[[122 130 132 138 140 139 136]
 [122 128 132 139 140 136 136]
 [127 142 130 129 136 152 136]]
->
[[122 128 132 139 140 136 136]
 [122 130 132 138 140 139 136]
 [127 142 130 129 136 152 136]]

[[119 119 115 126 106 111 135 121 108 137 121 113 128 127]
 [137 117 123 138 129 119 112 128 124 120 133 134 128 126]
 [109 134 117 110 117 133 140 120 125 132 119 115 121 119]]
->
[[137 117 123 138 129 119 112 128 124 120 133 134 128 126]
 [119 119 115 126 106 111 135 121 108 137 121 113 128 127]
 [109 134 117 110 117 133 140 120 125 132 119 115 121 119]]

[[128 106 138 139 124 154 146 109 124 124 126 130 117]
 [136 126 150 128 120 123 114 129 128 118 119 127 115]
 [147 119 155 141 139 119 128 124 131 133 120 131 123]
 [126 132 120 124 138 127 147 125 131 134 122 129 148]
 [129 130 123 134 121 151 138 128 118 120 132 127 137]
 [118 118 129 143 122 128 110 126 125 132 119 126 129]]
->
[[128 106 138 139 124 154 146 109 124 124 126 130 117]
 [118 118 129 143 122 128 110 126 125 132 119 126 129]
 [147 119 155 141 139 119 128 124 131 133 120 131 123]
 [136 126 150 128 120 123 114 129 128 118 119 127 115]
 [129 130 123 134 121 151 138 128 118 120 132 127 137]
 [126 132 120 124 138 127 147 125 131 134 122 129 148]]

[[133 130 137 126 142 154]
 [126 128 124 130 144 153]]
->
[[126 128 124 130 144 153]
 [133 130 137 126 142 154]]

[[129 125 129 127 120 133 122 137 114 139]
 [131 124 131 128 132 135 124 130 122 130]
 [128 132 130 127 130 120 134 119 139 116]
 [116 138 124 126 132 128 132 126 138 117]
 [137 114 140 120 131 128 135 113 133 123]
 [118 137 110 150 104 146 116 142 120 138]
 [149 106 146 107 149 111 134 123 132 126]
 [132 128 124 131 122 134 131 125 126 128]
 [122 129 122 131 137 125 130 131 128 132]]
->
[[149 106 146 107 149 111 134 123 132 126]
 [137 114 140 120 131 128 135 113 133 123]
 [131 124 131 128 132 135 124 130 122 130]
 [129 125 129 127 120 133 122 137 114 139]
 [132 128 124 131 122 134 131 125 126 128]
 [122 129 122 131 137 125 130 131 128 132]
 [128 132 130 127 130 120 134 119 139 116]
 [118 137 110 150 104 146 116 142 120 138]
 [116 138 124 126 132 128 132 126 138 117]]

[[105 155 153]
 [111 121 136]
 [142 127 105]]
->
[[111 121 136]
 [142 127 105]
 [105 155 153]]
---
[[125 123 123]
 [113 107 124]
 [107 116 138]
 [116 119 128]
 [121 120 115]]
->
[123 107 107]

[[123  99 127 124 125]
 [126 144 130 122 129]
 [128 125 122 126 128]
 [129 129 129 127 127]]
->
[125 122 122 129]

[[130 136 124]
 [135 129 138]
 [123 139 132]
 [102 131 112]]
->
[124 129 123]

[[129 155 152]
 [129 155 152]
 [151 126 127]
 [128 126 127]]
->
[152 155 151]

[[132 106 130]
 [117 113 128]
 [127 105 131]]
->
[130 113 127]

[[128 129]
 [135 138]
 [132 104]]
->
[129 135]

[[125 151 128 106]
 [145 144  98 117]
 [131 111 126 143]]
->
[106  98 111]
